Each row is followed by its class.
[-422  150 -287  324  757   14  232  372  445  119  108   31   93  189
 -464 -555   66  267 -354 -216  -74 -280 -428   94 -468  446   83 -327
  163 -245   32 -359  462 -142  415  614] => kul
[ 216   65  125 -102 -471   73  133 -211   21  101 -211  124  -79  -51
  239  204   23   22  138  138   62  -45  203 -113 -126 -286 -153  -68
   23  273  -81  -45  -35  125  -45   28] => renel
[-396 -110 -234   67  869 -161  -77   98   20 -257   37  -25  237  247
 -538 -284   60    0 -294  -48  -69  -36 -420  165   76  381  239  -51
  192 -278   33 -134  247 -404  -27  104] => gelus
[ -59  -23 -122   27  348 -145  -84  -97  381  -89 -292  272  -23   91
 -263 -247  144 -332  -45   83 -178 -222   -9  -96 -289  -86  376  -99
    7   33 -293 -318  366  -27  189  331] => doler
[ 259 -212   24  -32  -68 -173 -102 -158  395  166  150   55  -44 -221
  395  268 -272    5  135  163 -304  327  171   32  262 -278  308  285
 -191  166  -64  -25   70  -69  -59 -105] => kul
[ 261 -112   92 -106 -324  -97  -17 -116 -172   38   59 -109  109 -167
  432  224 -203  111  153   40 -275  204  208 -150  315 -240 -192  290
 -168   39   42  175 -171  -79 -126 -189] => doler
[-188   22 -140   96  160   29 -292  219  266   66  142  -69  121 -361
  124   19 -447  -15 -117  185  131  228 -403  472  414  468  551   66
 -118 -130  301    4  168 -359  -18 -196] => Pefov
[ 194  138 -325   23   21   -8   29   35 -318  313 -145  520   74  -40
  383   66  122  634 -130   60  293  199 -232  354  533 -246 -363 -183
  501  247  483  -60 -183 -661 -488  213] => kul
[ 266   30  -11  -61 -364  -78  194    3 -526  125 -146  182   99   50
  356  147  104  449  -37  -13   -6  103  190  -69  333 -443 -662   36
  149  148  149  105 -298 -184 -182   61] => Dirid
[ 323  143  -48 -134 -219  -59 -128  -97 -149 -108 -385   99  105 -168
  339  180 -110  -66  162  129  -77   12   95  -70  245 -100   75  117
   42  144   25   49  -40 -258 -199  -64] => doler
[ 563  286 -171  -32 -390  -87  163  -69 -121  194 -541  471   17  -52
  598  113  119  347   74  130  -59 -128  173  -97  117 -614 -223 -126
  217  362   52 -208   10 -366 -120  428] => Suno
[ -81   41   36 -157  245   32 -104 -221 -245 -341 -333  183  -90  279
 -454  138  386 -331  114  -45  146 -205  -40 -168 -140  -46 -101  -82
  157   -6 -280  -21 -114   53 -201  -58] => mibat
[-485 -231  133   76   15   16  -15   86 -312  -46  546 -346  -86  145
 -263  -48   47 -114  -46 -232  -82   38   13  -39  -83  163 -371  189
 -206 -308  -18  187 -230  321  113 -266] => mibo
[-266 -156   59   51 -244   23   18   11  -63  289  437   30  -67    1
   57    2   56  102  -51  -32   87  156   11  123   12 -106 -271   -7
  -42   53  152   90 -168  146  -49  -58] => Pefov
[-408  -22   61    4  425   32   70  -31 -173 -356    4 -125 -105  412
 -807 -171  361 -308  -12 -213   69 -307  -98 -235 -471  236 -194  -95
   39 -257 -308  -83   13  309   93   83] => kul
[ 174  -35  -69  165  -15 -231   90  229  652  250  199 -146   78 -323
  495   84 -537  238    7   -7 -547  175  -40   46  179  -46  391  203
 -417  -87   41  -90  332 -141  337   97] => gelus
[-105 -252   92  -68   -7 -132 -267   74  197  -31  275 -200  -20 -270
  123  280 -371 -217  126    7 -201  306  -56   83  339   48  423  422
 -473 -131    9  203  -57   59    6 -506] => Dirid
[ 128   66 -236  149  227  -90   40  245  622  143   79  -53  144 -292
  298  103 -527  371  -85  110 -180  181 -342  264  287  329  507   18
  -94  -91  194 -157  379 -396   80  183] => kul
[  85  105  346 -258 -719  136  -26 -301 -436 -143 -128 -155 -286  -83
  160  473   -7 -295  399   34  277    5  247 -166  -48 -128 -277  195
 -207  166 -114  328 -430  390 -270 -479] => kul
[ 264   18    5 -143   49  -83   53 -260 -111 -187 -389   62   96  140
  -31   45  119 -111   50  200  -41  -32  100 -154   63 -163  -24  -11
  149  125 -192  -41   77  -61 -106   17] => Dirid
[ -69  -95 -230  131  478 -201  -53  104  544  246  142  335  -15 -103
   58   19 -132  155 -106  -80 -221  170 -246  243  190 -164  315   -3
   27   27   54 -199  251 -308    2  157] => gelus
[-318  171  -15  219   43  133  153  296  545  237   85   38 -252  -69
 -274  -79  -78  106 -135 -208  206 -204 -328  250 -458  261  262 -331
 -220  -69  -33 -184  205  240  271  309] => Dirid
[-366  -26   -6  -62  365  -19 -301  -42 -168 -312  -56  -44  -27  137
 -500  -59  137 -515   19  -51   91  -69 -120   63  -65  230  141   64
   -2 -164 -122   60  -47    6  -45 -277] => Pefov
[-205  232  -73  195 -246  185  355  169   96  374   42  -37  -34   35
  -14 -236   20  451 -248  -52  233 -151 -186  167 -408  177 -303 -435
  117  124  191 -104   97  100  199  427] => Dirid
[  58 -276   42    9 -200 -147  -66   37 -189  141  456  -94  120 -159
  352  274 -258  208   94  -29 -263  421  186   -1  527 -264 -295  449
 -184  -72  200  208 -287  -86 -145 -334] => kul
[-253   88  251 -168  -31  264 -255 -149  136 -256  -43 -193 -346 -117
 -362  274 -106 -584  261   45  522  -63 -260  122 -223  564  505  -45
 -226    6 -157  150 -111  329 -137 -490] => kul
[  11  128 -260   56  209   16  -52   27   94   95 -139  154  205  -77
  119 -167 -130  188 -208  249  158   50 -288  280  188  202  183 -165
  236   71  209 -141  239 -402  -63  193] => pituf
[-202  179   59   73 -132  108 -114  155  359   35  -34  -27 -165 -197
  -44   56 -178 -255   50  -12  147 -148 -224  173 -257  254  383  -92
 -338  -52  -53  -40  104  194  198  -72] => mibat
[-642  217  -84  193  222  140  -63  211  144  -92  -67   80 -213  142
 -676 -311  235 -348 -154 -234  291 -428 -321  182 -667  501   51 -339
   -8 -203 -134 -201  162  274  298  162] => renel
[-374  270   47   50 -351  175  377  204 -528   73   24 -175  125  160
  -65 -231   56  430 -241 -150  356 -169 -131   68 -235  271 -774 -267
  147  -46  278  130 -196   35   25  152] => gelus
[-451  -44   56  140  297  -25   69  217   -5  -73  229 -209  -22  142
 -311 -221   66 -109  -96 -229 -188 -155  -63 -118 -344  207 -108   81
 -165 -275 -128    7   42  204  329  -12] => mibo
[  58  156  -53  -23  189  -65 -141  -61  166 -133 -374  212  -12  -43
  -54   17    0 -286   82   46    7 -143  -96  -16  -66  -51  272  -58
   10   81 -142 -124  143 -159    1    5] => gelus
[-284  -51   18  231  304  -23  243  293  548   42  387 -445   78  -14
 -211 -210 -303   92 -226   32 -309  -84 -223  -44 -354  492  398   10
 -255 -301 -142 -161  497  178  598  242] => Suno
[-163   30 -393  234  494  -90  -97  239  398  202   47  360   20  -23
 -111 -201    8  201 -303   18   12    5 -404  427  122  112  368 -235
  201  -26  209 -300  285 -474   43  375] => Suno
[-103   22  174   14 -711  270  240  -77 -275  383  352  -88 -140  -85
  296  109  -52  334  -43   92  451   98   21  179  -60  -23 -490 -203
   20  240  284  168 -315  209 -123  -94] => Suno
[  58   38  178  -84 -403  153  -60   11  123   66  204 -398   10 -404
  389  383 -527  188   74  182  240  284 -305  321  309  545  381  111
 -264  -63  248  305  -64  -76 -233 -377] => doler
[ 134   94  289  -56 -406   19  216  -50  -45 -136  -43 -340  -98   27
   54  216  -89 -137  272  -65 -133 -171  240 -403 -355 -114 -176  183
 -367  -52 -287  102  -75  450  202 -100] => kul
[-355  -98  405 -119 -320  192  218  -42 -648 -277  468 -701   36  261
 -393   69  -47 -180   99 -270  190 -134  113 -331 -321  306 -578  243
 -231 -355 -132  459 -365  651   55 -455] => Dirid
[-159  370  237 -134 -439  364 -189 -231  312   14 -364  234 -642 -218
 -178  354  109 -568  366   32  764 -286  -68  193 -520   63  480 -285
 -216  354 -174   80 -154  481 -241 -206] => pituf
[  56 -310  -58   50  268 -222  -46   75  237  133  363 -110  212 -113
  293  -11 -282  149  -76   93 -427  361   40  -32  405 -119  149  361
 -129 -109   69   10  130 -220   56  -86] => mibo
[-204  -77   35   59  127   40  260   43 -511    8  131  -87  100  284
 -191 -176  258  371 -190 -118   73  -49  -19 -118  -23  -37 -644  -91
  191 -123   99   14 -195  -85  -94  170] => mibo
[ 494  189 -238  -31 -358 -105  161    0 -364  379 -341  549  131  -76
  684  109   76  656  -43   87   10  195   38  159  557 -676 -547  -84
  347  377  367    8 -243 -545 -352  225] => Dirid
[ 223  136  -12  129  -86   21  469  248  135  170   56 -284  171  -18
  199   42 -250  688 -182    7 -125  -25 -188   -7   15   86 -148 -181
  -57  -57  123  -77  185 -107  169  393] => Dirid
[-395 -130   65  -19  -28  213  -35   98 -626 -117  379 -346  162  105
 -316   30  -32  188 -193  -80  438  202 -233  272  284  563 -383   47
  143 -286  320  302 -359  -15 -297 -381] => mibat
[ -40  -59    0  -84  238  -48 -228 -173  377 -137 -170  129  -36    7
 -192   51   16 -445   69  129  -73  -11  -10  -37 -107   18  415   35
  -57   44 -260 -103  189   39   38  -63] => mibat
[ -61  -38  167 -224  290   32  -57 -151  -86 -507 -163 -292  -19  158
 -434  140   52 -401  153   28   19 -117  -64 -291 -125  270  223  127
  -84 -156 -323   93   30  149  -71 -274] => Suno
[ -20  -92  -60   83  401 -154 -127  191  842  -16   96 -104    5 -219
   11   96 -383 -117  -23    5 -326   71 -228  146  -29  227  818  161
 -371 -194 -136 -157  436  -87  267  -21] => renel
[ 122 -237   -5 -114   91 -210  -41 -314 -193  -42   18  221   -3  230
  -57   65  299 -138  142    2 -299   82  321 -299   63 -623 -305  203
   99  108 -190 -100  -95   39 -140   42] => kul
[  28   91  -52  -90  -60  -23 -132   15   44  -82 -163   12   82 -145
  192  124 -243  -63   38   82   70   60 -124  133  251  142  205   60
  -59   38  107   58   15 -253 -111 -149] => gelus
[ 240  -53  258 -194 -326  -40   22 -339   32 -152 -245  -35 -111    1
  100  231   77 -333  282  164 -101  -64  296 -309 -138 -219  102  148
 -196  163 -363   49  -32  305  -45 -121] => doler
[-298 -294 -203  135  672 -251   -3  137  -75   72  345  208  106  276
 -333 -240  286  183 -245 -176 -255  104 -130   58  196 -156 -219   10
  155 -189   60 -140   23 -259    1  192] => Pefov
[-539  105   72  137    4  160   21  112  292  137   94   49 -251   84
 -457 -283  140 -289 -115 -137  314 -228 -198  184 -611  297  129 -335
 -110   -6 -101 -169  129  392  258  125] => gelus
[ 413  143 -114  -36  -45  -70  164  -50  299   24 -385   70  243 -113
  364  -23 -212  257  -23  242 -206  -34  -30  -92   44 -148  141  -75
   65  134  -21 -251  356 -288   70  310] => renel
[-205  -59   50  -96  198   42 -185  -42  144 -180   -1   -5 -164  -16
 -315  150  -64 -321   82   -5  198  -10 -226   81   -1  230  359   21
 -141  -83 -141   85    8  113  -79 -259] => Dirid
[ 714   -9  -50  -33 -286 -209  198  -21  368  356 -264  397   88 -270
  806  267 -148  572  136   93 -352  194  270 -132  324 -752  105  132
  -44  310   56 -156   95 -335 -152  346] => doler
[ 380  132   44  -67 -170 -111   52 -274  398  159 -470  450 -226  -49
  252  179  145 -170  229  108 -169 -117  217 -174 -194 -614  193 -131
  -27  434 -304 -275  150   20   11  272] => gelus
[  36  132    8  -42 -116  -41   21  129   14  -54 -132  -30   45  -68
  149   52  -88   49   36  -26  -38  -83  -68  -22  -70   -2   37   55
 -146  -56   -8  -23   56  -16   96  -39] => renel
[  16   90  365 -104 -299  168  254 -196  -40 -243  -38 -618    1   60
 -178  169 -159 -236  225  132   15 -179   93 -433 -483  318   -6   54
 -303 -102 -339  153   81  544  220 -213] => pituf
[ 458  192 -413   89  477 -289  -57   -7  -67   -3 -588  527  284   43
  214  -41  197  320  -84  170 -284  -11  -26    7  410 -497   16  -55
  460  113   56 -359  248 -804 -173  504] => Pefov
[-149  -55  217 -202 -500  267  -85 -297 -485   62  199 -107 -126  -64
  121  253  -37  -11   67  134  555  255  -39  271  265  106 -344  -27
  105  238  222  369 -480  100 -485 -490] => gelus
[-687  145   91   -2 -126  388 -283   -4 -191   80  142  266 -372   16
 -555 -101  317 -255  -96 -180  899  -78 -370  518 -324  367 -135 -391
  124   63  166  134 -428  253 -261 -180] => doler
[ 275   36   46   -6  -37  -17  228  152  144  107   73 -266  212 -217
  430  234 -419  533  -43  145  -68  219 -239   77  370  195  124   56
 -107  -71  186   68  132 -307  -51  -12] => Pefov
[ 284  137 -248  216  111 -271  134  249  508  238 -219  237  156 -169
  381  -74 -210  292  -79   37 -494  -69  -61    6   44 -323  260  -20
  -90    2   27 -326  444 -374  294  482] => Pefov
[ 326  -20   89 -210  273  -69  126 -265 -469 -373 -290 -151  166  278
 -180  196  208   33  151   62  -75   19   19 -370  173 -131 -308  142
  204  -67 -195   40 -101 -115 -288 -113] => kul
[  27  -65  233 -157 -249  133  -69 -111  152 -155  121 -466  -17 -162
   64  216 -373 -250  142  238  142  129  -13  -36    7  392  372  175
 -257  -13  -47  190   53  215   -8 -371] => kul
[-297  153  -30   85 -100  233  210  189 -293  160  186 -171   43   56
  -25 -166   -1  445 -224  -56  407  -14 -277  238    8  372 -389 -271
  161  -68  384   71 -148 -128 -131  141] => mibo
[  40 -164 -158   77  389 -268  142  177 -241 -133   99 -175  458  151
   38 -169  -87  291 -163   -1 -550   81   14 -226  338  -91 -299  261
   45 -274   42  -35  134 -356  159  116] => Pefov
[-271 -129  -16  -11   99  -16 -297   24   56 -113  125   95 -102 -109
 -123   50  -33 -295  -17   19  139   62 -109  186  117  104  236  135
 -114  -74   17   89  -75  -10  -45 -305] => Suno
[-136   90 -200  190  711 -252  -64  192  474  -93 -350  431   77  217
 -442 -472  354 -359  -86 -123 -257 -377  -74 -184 -514 -172  420  -56
  -32 -164 -330 -407  450   -1  426  387] => pituf
[-276  -51  -65  182   39    7  426   60 -383  175  189  -72   95  394
 -338 -358  357  509 -319 -202  -38 -110   39 -104 -304 -117 -842 -234
  253  -92   62  -65  -86  128  171  423] => Dirid
[-438   29 -118  278  299   65   50  295  731  172  389 -303   59 -170
 -170 -252 -435   47 -297  122   11  -23 -421  319 -295  654  539 -158
 -238 -195   81  -92  487   67  456  147] => pituf
[  83  -35  112 -151  -52   42 -109 -115  131  -24 -141  117 -206  -91
  -16  298  -39 -205  155   -2  198   52  -52   45   90  -59  244   26
 -133  135 -117   72  -97   79 -192 -220] => Dirid
[ -98   64  388  -65 -570  257  223 -191  -68  112  153 -278 -350   25
  -67  118   44 -171  219  -36  269 -138  205 -205 -503   15 -245  -81
 -253  162 -151  138 -221  620   82  -97] => kul
[-588  107   62  121  299   64 -182  117  251 -159   -6   14 -321  123
 -725 -159  230 -646   31 -216  124 -355 -209    6 -659  327  265 -169
 -201 -186 -346 -122  133  425  323  -13] => Pefov
[ 240  215 -204   65 -111   18  281   74 -164  178 -337  379  152   90
  196  -69  121  549 -214   87  195 -101 -123  125  152 -179 -375 -338
  368  138  206 -196   52 -398 -167  501] => mibat
[  41   96  -55  145  -95   47  242  328  529  283  190 -218   73 -282
  312  157 -541  537 -173   53  -49  135 -266  245   64  248  256  -91
 -200   -8  177  -14  259 -117  182  181] => Dirid
